Here is a tiny trained network, its code and every weight. The questions are about switching its units off for an input and a target symbol, where a switched-off unit gives its printed mean instead of its output.

import numpy as np


def w(rows, s, z=0):
    codes = np.array(rows[::2]) - 128.0
    scale = np.full(codes.shape[1], s)
    scale[-1] = z or s
    return codes * scale


def norm(h):
    return h / np.sqrt((h * h).mean(-1, keepdims=True) + 1e-5)


def f(y):
    return y / 2 * (1 + np.tanh(0.7978845608 * (y + 0.044715 * y**3)))


def softmax(a):
    e = np.exp(a - a.max(-1, keepdims=True))
    return e / e.sum(-1, keepdims=True)


def log_softmax(a):
    a = a - a.max(-1, keepdims=True)
    return a - np.log(np.exp(a).sum(-1, keepdims=True))


def net(x, mask):
    ids = ['ΓΘΣΨΩαεηξπτ'.index(c) for c in x.split()]
    T = len(ids)
    res = E[ids] + P[:T]
    r = norm(res)
    for j in range(2):
        rows = slice(2 * j, 2 * j + 2)
        q, k, v = (r @ M[0][rows].T for M in (Q, K, V))
        z = softmax(np.where(np.tri(T) > 0, q @ k.T / 2**0.5, -1e9)) @ v
        o = O[0][rows]
        res = res + np.where(mask[j], z, o[:, -1]) @ o[:, :-1]
    y = f(norm(res) @ A[0][:, :-1].T + A[0][:, -1])
    res = res + np.where(mask[2:6], y, B[0][:, -1]) @ B[0][:, :-1]
    return log_softmax(norm(res)[-1] @ U[:, :-1].T + U[:, -1])


Q, K, V, O, A, B = {}, {}, {}, {}, {}, {}
E = w([
[83,121,109,176,152,152,222],'Γ',
[166,130,161,91,74,75,143],'Θ',
[89,94,157,100,86,98,165],'Σ',
[187,62,88,185,84,122,166],'Ψ',
[185,104,118,161,155,58,1],'Ω',
[106,154,108,229,167,65,131],'α',
[103,110,93,130,98,119,99],'ε',
[127,107,75,77,173,140,159],'η',
[106,145,146,35,89,148,129],'ξ',
[157,173,175,173,58,149,122],'π',
[222,138,100,94,79,150,106],'τ',
],0.024)
P = w([
[154,224,182,167,157,82,193],'0',
[146,174,150,196,135,170,170],'1',
[137,183,167,179,68,160,191],'2',
[144,153,190,133,53,171,186],'3',
[159,112,232,146,35,234,117],'4',
[168,126,213,147,3,196,167],'5',
],0.0037)
Q[0] = w([
[49,97,1,184,219,180,181],'head 0',
[108,148,185,79,247,70,146],'head 0',
[57,176,103,180,127,22,2],'head 1',
[93,174,128,139,209,51,6],'head 1',
],0.0084)
K[0] = w([
[190,157,129,152,252,147,221],'head 0',
[77,114,179,88,233,100,103],'head 0',
[134,181,184,127,177,112,131],'head 1',
[129,138,161,145,205,148,102],'head 1',
],0.014)
V[0] = w([
[110,133,186,152,84,166,147],'head 0',
[212,167,254,123,239,176,186],'head 0',
[200,82,231,88,233,163,172],'head 1',
[130,91,61,71,111,75,131],'head 1',
],0.0075)
O[0] = w([
[98,161,171,116,137,155,108,254],'head 0',
[206,109,183,113,234,97,150,102],'head 0',
[92,2,79,11,115,160,108,36],'head 1',
[128,146,88,133,173,71,116,122],'head 1',
],0.01,0.0043)
A[0] = w([
[106,192,42,51,85,171,60,253],'neuron 0',
[48,103,112,35,116,154,122,185],'neuron 1',
[96,16,139,168,101,118,51,173],'neuron 2',
[173,215,112,1,64,71,89,46],'neuron 3',
],0.01,0.0037)
B[0] = w([
[170,49,139,201,127,233,101,208],'neuron 0',
[109,252,79,73,157,96,106,153],'neuron 1',
[120,166,132,47,23,114,173,136],'neuron 2',
[49,41,153,170,130,102,109,254],'neuron 3',
],0.011,0.0071)
U = w([
[89,76,121,161,171,203,252,92],'Γ',
[83,33,179,134,96,35,144,93],'Θ',
[92,178,109,49,108,82,150,143],'Σ',
[203,78,75,123,56,111,240,122],'Ψ',
[211,133,88,99,110,57,10,145],'Ω',
[105,151,65,251,174,81,84,110],'α',
[137,100,97,119,125,139,128,101],'ε',
[187,139,38,81,181,153,120,253],'η',
[47,120,149,118,209,190,48,124],'ξ',
[200,173,230,133,108,171,135,115],'π',
[232,2,119,190,183,180,83,121],'τ',
],0.0096,0.0065)

Each question gives the input, a string of symbols that net reads in full, and the target symbol t.
The units are the heads (2 rows each of Q, K, V and O) and the neurons (one row each of A and B). Each row of codes is followed by its name. A weight is (code - 128) times the scale printed after its matrix; where a second scale follows, it is the last column's (O, A, B and U).
mask holds one flag per unit, heads first, then neurons. A switched-off unit (its flag False) gives its mean, the last column of its rows in O or B, instead of its output. The means were averaged over made-up inputs and are rounded, as every weight is.
A unit's drop is (log p(t) with every unit on - log p(t) with that unit switched off) / (log p(t) with every unit on - log p(t) with every unit switched off).
The circuit of an input: a set's keep is (log p(t) with only the set's units on - log p(t) with every unit switched off) / (log p(t) with every unit on - log p(t) with every unit switched off). Starting from all 6 units, units are removed one at a time, each time the one whose removal leaves the highest keep (on an exact tie, the one counted first), for as long as the keep stays at least 0.8.
units of the circuit, in order: the units of the circuit, biggest drop first
unit that matters most: the unit with the biggest drop
top k neurons: the k neurons with the biggest drops, biggest first
drop of u: that unit's drop, to one decimal
input ξ α Ψ, target Ψ: units of the circuit, in order -> neuron 3; neuron 0
input π τ τ ε, target Ψ: unit that matters most -> neuron 2
input π π ε, target π: units of the circuit, in order -> neuron 3; head 0; head 1
input π π π Ψ ε, target π: units of the circuit, in order -> neuron 3; head 1
input π Ψ Ω π Γ η, target η: top 2 neurons -> neuron 3; neuron 1
input π ε π π Ψ, target α: top 2 neurons -> neuron 0; neuron 2
input Σ ξ π τ Θ η, target η: top 2 neurons -> neuron 1; neuron 3
input τ τ Ω ξ, target ξ: top 3 neurons -> neuron 1; neuron 0; neuron 3
input π η ξ, target ξ: units of the circuit, in order -> neuron 1; neuron 0; neuron 3
input ε π π, target α: drop of head 0 -> 0.4
input Γ α α Σ, target Σ: drop of neuron 1 -> 0.4
input π π η π Ψ, target Ψ: drop of neuron 2 -> 0.3
input α Θ α ε Θ, target α: drop of neuron 1 -> 0.0
input Θ τ τ τ, target τ: unit that matters most -> neuron 0
